Below is a small trained network, with its code and all its weights. Each question gives an input and a class and asks what happens when units are switched off, that is, made to give their printed mean instead of their output.

import numpy as np


def w(rows, s, z=0):
    codes = np.array(rows[::2]) - 128.0
    scale = np.full(codes.shape[1], s)
    scale[-1] = z or s
    return codes * scale


def norm(h):
    return h / np.sqrt((h * h).mean(-1, keepdims=True) + 1e-5)


def f(y):
    return np.maximum(y, 0)


def log_softmax(a):
    a = a - a.max(-1, keepdims=True)
    return a - np.log(np.exp(a).sum(-1, keepdims=True))


def net(x, mask):
    res = np.array(x, float).reshape(1, 7) / 4 @ E
    u = 0
    for l in range(2):
        y = f(norm(res) @ A[l][:, :-1].T + A[l][:, -1])
        res = res + np.where(mask[u : u + 15], y, B[l][:, -1]) @ B[l][:, :-1]
        u += 15
    return log_softmax(norm(res)[-1] @ U[:, :-1].T + U[:, -1])


A, B = {}, {}
E = w([
[121,101,121,150,103,85,191],'x0',
[145,174,146,168,140,175,206],'x1',
[253,82,123,185,171,116,108],'x2',
[127,127,127,127,128,129,128],'x3',
[127,125,131,130,126,130,126],'x4',
[213,157,229,56,54,86,133],'x5',
[110,62,184,82,202,146,158],'x6',
],0.0044)
A[0] = w([
[110,54,106,171,52,37,208,27],'0.n0',
[141,160,83,166,68,122,112,3],'0.n1',
[103,61,163,140,131,16,19,42],'0.n2',
[211,65,141,231,175,89,83,23],'0.n3',
[46,211,141,111,117,147,180,67],'0.n4',
[133,143,2,169,131,112,116,131],'0.n5',
[214,164,151,211,152,242,221,83],'0.n6',
[103,81,84,108,163,3,41,43],'0.n7',
[79,87,90,143,228,142,152,82],'0.n8',
[76,86,134,141,131,75,61,102],'0.n9',
[124,194,153,128,187,184,12,41],'0.n10',
[131,42,121,146,68,48,228,50],'0.n11',
[147,205,130,76,186,195,41,18],'0.n12',
[135,52,165,77,206,135,148,13],'0.n13',
[80,30,62,162,94,53,216,121],'0.n14',
],0.0059,0.0055)
B[0] = w([
[171,243,119,116,197,211,91,151],'0.n0',
[126,211,140,234,58,49,79,136],'0.n1',
[176,115,103,89,76,240,219,181],'0.n2',
[127,107,59,73,181,2,81,198],'0.n3',
[125,95,76,79,143,57,126,193],'0.n4',
[130,88,153,176,107,153,122,252],'0.n5',
[139,114,64,70,88,145,210,232],'0.n6',
[141,113,74,108,45,206,235,191],'0.n7',
[134,90,159,179,105,161,131,229],'0.n8',
[115,121,88,104,102,153,147,185],'0.n9',
[163,219,145,117,234,193,106,165],'0.n10',
[158,217,162,111,203,192,95,163],'0.n11',
[193,245,135,160,238,204,129,152],'0.n12',
[94,54,252,112,197,114,170,164],'0.n13',
[128,195,136,110,200,178,78,226],'0.n14',
],0.0083,0.0038)
A[1] = w([
[94,79,140,218,129,141,86,90],'1.n0',
[99,104,81,80,144,59,102,106],'1.n1',
[2,183,144,105,114,132,127,80],'1.n2',
[187,164,184,119,135,48,167,113],'1.n3',
[162,92,102,120,149,56,100,79],'1.n4',
[154,175,142,127,185,159,102,86],'1.n5',
[112,190,120,149,47,101,82,116],'1.n6',
[177,189,96,211,97,82,96,113],'1.n7',
[200,129,233,119,64,107,108,101],'1.n8',
[88,69,229,125,145,129,122,89],'1.n9',
[150,143,91,199,34,153,72,106],'1.n10',
[80,166,87,96,116,140,206,94],'1.n11',
[129,143,178,174,117,142,70,75],'1.n12',
[145,70,91,232,194,145,164,111],'1.n13',
[142,115,187,172,108,129,111,7],'1.n14',
],0.0089,0.011)
B[1] = w([
[30,204,123,151,22,115,122,162],'1.n0',
[90,99,87,85,119,76,61,154],'1.n1',
[213,135,124,135,170,2,49,180],'1.n2',
[56,171,89,202,126,127,44,186],'1.n3',
[126,137,85,96,176,21,158,143],'1.n4',
[160,208,175,174,147,134,97,170],'1.n5',
[143,73,175,148,215,123,194,179],'1.n6',
[129,66,222,102,197,92,166,178],'1.n7',
[13,146,58,171,41,195,64,184],'1.n8',
[188,103,174,231,164,63,240,165],'1.n9',
[118,65,201,123,171,142,223,198],'1.n10',
[219,61,87,100,94,213,153,204],'1.n11',
[55,74,110,163,94,51,218,131],'1.n12',
[105,194,161,95,43,87,61,254],'1.n13',
[92,115,118,174,190,71,210,128],'1.n14',
],0.0073,0.005)
U = w([
[182,69,36,40,48,235,199,252],'0',
[3,171,118,221,27,149,44,72],'1',
[199,247,148,132,239,195,76,64],'2',
[186,79,42,56,157,12,79,35],'3',
[122,41,238,199,188,109,236,67],'4',
],0.015,0.0041)

Each question gives the input, the list of numbers given to net, and the class t.
The units are the neurons (one row each of A and B). Each row of codes is followed by its name. A weight is (code - 128) times the scale printed after its matrix; where a second scale follows, it is the last column's (A, B and U).
mask holds one flag per neuron, layer by layer. A switched-off neuron (its flag False) gives its mean, the last column of its row in B, instead of its output. The means were averaged over made-up inputs and are rounded, as every weight is.
A unit's drop is (log p(t) with every unit on - log p(t) with that unit switched off) / (log p(t) with every unit on - log p(t) with every unit switched off).
The circuit of an input: a set's keep is (log p(t) with only the set's units on - log p(t) with every unit switched off) / (log p(t) with every unit on - log p(t) with every unit switched off). Starting from the 12 units with the biggest drops (on a tie, the unit counted first), units are removed one at a time, each time the one whose removal leaves the highest keep (on an exact tie, the one counted first), for as long as the keep stays at least 0.8.
circuit, biggest first: the units of the circuit, biggest drop first
unit that matters most: the unit with the biggest drop
top k neurons: the k neurons with the biggest drops, biggest first
k most important neurons of layer l: the k neurons of layer l with the biggest drops, biggest first
input [1,1,3,4,-8,-1,-3], class 3: most important neuron of layer 0	[0.n3]
input [-8,-7,2,8,0,8,-1], class 1: 2 most important neurons of layer 1	[1.n8 1.n11]
input [8,-8,-8,-5,-3,-6,-3], class 0: top 4 neurons	[0.n7 1.n11 0.n3 0.n9]
input [-8,-7,-7,2,3,0,8], class 2: circuit, biggest first	[0.n12 0.n10]
input [4,-5,3,2,2,6,3], class 1: 2 most important neurons of layer 1	[1.n8 1.n3]
input [-1,6,8,-4,7,-8,6], class 1: 2 most important neurons of layer 0	[0.n8 0.n4]
input [5,-6,-1,-7,-2,1,-7], class 4: top 2 neurons	[0.n1 1.n10]
input [6,-4,-5,2,-6,1,6], class 2: circuit, biggest first	[0.n14 0.n11]
input [-1,-1,-4,5,5,-4,5], class 4: circuit, biggest first	[1.n9 0.n8]
input [-1,-5,3,-4,-1,-8,8], class 1: top 2 neurons	[1.n13 1.n0]
input [6,-3,7,6,2,4,6], class 3: top 2 neurons	[0.n3 1.n4]
input [5,1,-2,1,4,5,-2], class 1: top 2 neurons	[1.n8 1.n3]
input [8,2,-5,-1,-4,-7,-6], class 2: circuit, biggest first	[0.n14 0.n0]
input [3,-5,5,-5,-3,4,5], class 0: top 2 neurons	[0.n2 0.n7]
input [1,-6,-8,7,-1,-6,-6], class 3: circuit, biggest first	[1.n2]
input [2,1,0,5,7,4,-5], class 4: top 2 neurons	[1.n7 1.n6]
input [5,-8,-7,-1,-5,5,-7], class 0: 2 most important neurons of layer 0	[0.n3 0.n2]
input [8,-7,5,0,-7,1,-8], class 2: 2 most important neurons of layer 0	[0.n0 0.n11]
input [6,-1,-6,-8,-6,0,5], class 2: top 2 neurons	[0.n14 0.n11]
input [8,5,5,-2,7,5,-5], class 2: unit that matters most	0.n11
input [6,7,-6,8,-2,-6,-7], class 0: 2 most important neurons of layer 0	[0.n3 0.n4]
input [-2,-6,4,-8,-2,7,8], class 4: 4 most important neurons of layer 1	[1.n9 1.n13 1.n11 1.n0]
input [1,-7,7,-5,1,-5,4], class 0: 3 most important neurons of layer 0	[0.n7 0.n2 0.n8]
input [6,-1,5,8,0,6,3], class 1: top 2 neurons	[1.n8 1.n3]
input [-6,0,-7,-6,-2,7,0], class 1: top 3 neurons	[1.n8 0.n6 0.n14]
input [-3,7,-3,4,1,2,-8], class 4: top 2 neurons	[0.n1 1.n6]
input [2,-3,-5,7,-3,-3,-1], class 3: most important neuron of layer 1	[1.n2]
input [-7,8,8,-8,-7,-5,1], class 0: top 2 neurons	[0.n6 0.n14]
input [2,2,0,6,3,7,7], class 1: circuit, biggest first	[1.n8 1.n3]
input [-1,-4,8,4,-8,-2,7], class 3: 2 most important neurons of layer 0	[0.n3 0.n5]
